Here is a tiny trained network, its code and every weight. The questions are about switching its units off for an input and a class, where a switched-off unit gives its printed mean instead of its output.

import numpy as np


def w(rows, s, z=0):
    codes = np.array(rows[::2]) - 128.0
    scale = np.full(codes.shape[1], s)
    scale[-1] = z or s
    return codes * scale


def norm(h):
    return h / np.sqrt((h * h).mean(-1, keepdims=True) + 1e-5)


def f(y):
    return np.maximum(y, 0)


def log_softmax(a):
    a = a - a.max(-1, keepdims=True)
    return a - np.log(np.exp(a).sum(-1, keepdims=True))


def net(x, mask):
    res = np.array(x, float).reshape(1, 6) / 4 @ E
    u = 0
    for l in range(3):
        y = f(norm(res) @ A[l][:, :-1].T + A[l][:, -1])
        res = res + np.where(mask[u : u + 3], y, B[l][:, -1]) @ B[l][:, :-1]
        u += 3
    return log_softmax(norm(res)[-1] @ U[:, :-1].T + U[:, -1])


A, B = {}, {}
E = w([
[178,10,215,164,73,147,141,83,241,133,149,135],'x0',
[133,145,130,136,110,131,132,135,125,130,136,143],'x1',
[91,152,112,173,74,148,60,22,97,137,150,64],'x2',
[138,129,132,131,135,130,122,132,126,129,127,124],'x3',
[149,179,209,61,45,127,179,94,120,209,34,8],'x4',
[129,140,129,134,119,129,138,125,125,125,134,137],'x5',
],0.011)
A[0] = w([
[90,149,107,199,80,129,29,28,109,146,169,79,143],'L0N0',
[168,52,254,143,68,135,156,83,249,135,161,109,3],'L0N1',
[191,12,183,181,87,169,130,74,245,126,169,168,34],'L0N2',
],0.0067,0.0047)
B[0] = w([
[109,113,139,143,129,183,23,100,123,86,72,171,242],'L0N0',
[225,89,14,153,76,243,195,126,127,133,76,131,241],'L0N1',
[45,190,233,89,173,1,83,131,120,79,208,122,255],'L0N2',
],0.01,0.0082)
A[1] = w([
[154,168,172,54,103,97,255,159,125,203,128,39,51],'L1N0',
[130,140,90,113,172,94,217,186,174,120,184,117,138],'L1N1',
[116,185,223,88,80,131,102,92,118,142,62,51,4],'L1N2',
],0.01,0.0037)
B[1] = w([
[154,119,67,85,151,142,21,146,196,4,86,196,253],'L1N0',
[91,141,151,158,136,108,167,121,127,252,152,52,244],'L1N1',
[51,165,199,123,146,68,198,137,76,210,213,105,253],'L1N2',
],0.012,0.0071)
A[2] = w([
[147,100,130,170,18,189,176,70,87,146,66,5,3],'L2N0',
[121,86,24,231,184,225,105,137,95,220,135,161,126],'L2N1',
[151,139,154,88,44,207,151,92,163,192,2,78,140],'L2N2',
],0.007,0.006)
B[2] = w([
[217,53,137,195,72,10,140,161,38,198,142,186,188],'L2N0',
[216,110,51,123,86,172,226,153,97,137,58,53,253],'L2N1',
[198,124,174,128,58,125,255,104,103,196,76,132,224],'L2N2',
],0.0094,0.0048)
U = w([
[122,127,54,160,166,114,239,206,85,199,126,78,154],'0',
[102,139,22,175,160,237,82,113,50,54,74,148,115],'1',
[106,73,215,181,185,41,195,162,185,166,245,123,125],'2',
[100,68,186,177,107,143,46,65,158,8,205,183,125],'3',
[112,172,94,45,189,78,43,191,149,76,73,170,255],'4',
[28,209,206,85,125,104,121,98,49,192,115,101,97],'5',
[237,86,132,71,90,153,198,162,237,96,68,154,35],'6',
[187,87,210,147,27,117,182,62,85,172,102,134,118],'7',
],0.017,0.0029)

Each question gives the input, the list of numbers given to net, and the class t.
The units are the neurons (one row each of A and B). Each row of codes is followed by its name. A weight is (code - 128) times the scale printed after its matrix; where a second scale follows, it is the last column's (A, B and U).
mask holds one flag per neuron, layer by layer. A switched-off neuron (its flag False) gives its mean, the last column of its row in B, instead of its output. The means were averaged over made-up inputs and are rounded, as every weight is.
A unit's drop is (log p(t) with every unit on - log p(t) with that unit switched off) / (log p(t) with every unit on - log p(t) with every unit switched off).
The circuit of an input: a set's keep is (log p(t) with only the set's units on - log p(t) with every unit switched off) / (log p(t) with every unit on - log p(t) with every unit switched off). Starting from all 9 units, units are removed one at a time, each time the one whose removal leaves the highest keep (on an exact tie, the one counted first), for as long as the keep stays at least 0.8.
circuit, biggest first: the units of the circuit, biggest drop first
unit that matters most: the unit with the biggest drop
top k neurons: the k neurons with the biggest drops, biggest first
top k neurons in layer l: the k neurons of layer l with the biggest drops, biggest first
drop of u: that unit's drop, to one decimal
input [-6,4,3,-2,0,-8], class 1: circuit, biggest first -> (L0N2)
input [-6,8,1,2,-1,-6], class 1: top 2 neurons in layer 1 -> (L1N2 L1N1)
input [7,8,0,-5,-1,8], class 2: top 3 neurons -> (L0N2 L0N0 L1N0)
input [-4,-1,-1,6,3,0], class 4: top 2 neurons in layer 0 -> (L0N0 L0N2)
input [-6,-4,-3,7,2,8], class 4: top 3 neurons -> (L1N0 L0N1 L0N0)
input [0,-3,0,-3,6,6], class 4: top 2 neurons -> (L1N0 L0N0)
input [-5,-6,8,8,-1,-1], class 1: top 2 neurons -> (L0N2 L0N0)
input [0,-6,3,-2,-7,4], class 1: top 3 neurons -> (L0N2 L2N1 L1N0)
input [0,5,-6,1,4,-4], class 4: top 2 neurons -> (L1N0 L0N1)
input [4,7,-1,-5,6,-4], class 6: top 3 neurons -> (L0N1 L1N0 L0N0)
input [-5,4,-2,-2,-2,-3], class 0: top 2 neurons -> (L0N0 L0N2)
input [1,5,5,-3,-1,-2], class 3: top 2 neurons in layer 0 -> (L0N1 L0N0)
input [5,6,-6,0,0,-7], class 2: top 2 neurons -> (L0N2 L1N1)
input [-7,-7,0,6,-4,3], class 0: circuit, biggest first -> (L1N0)
input [-1,5,-2,-1,-6,6], class 0: top 3 neurons -> (L0N2 L0N0 L2N1)
input [4,-4,-1,7,-8,6], class 2: top 3 neurons -> (L0N0 L1N0 L1N1)
input [-5,-1,5,-6,0,-8], class 1: top 3 neurons -> (L0N2 L0N0 L1N1)
input [-5,-7,-3,7,-5,-7], class 0: drop of L0N2 -> 0.1
input [-7,-6,-4,-3,-8,-2], class 0: drop of L0N0 -> 0.2
input [-6,-4,-5,8,5,4], class 4: drop of L1N0 -> 2.2
input [-3,-8,-7,-8,-2,-7], class 0: unit that matters most -> L0N2
input [-3,8,-7,-1,2,-2], class 4: drop of L0N1 -> 0.9
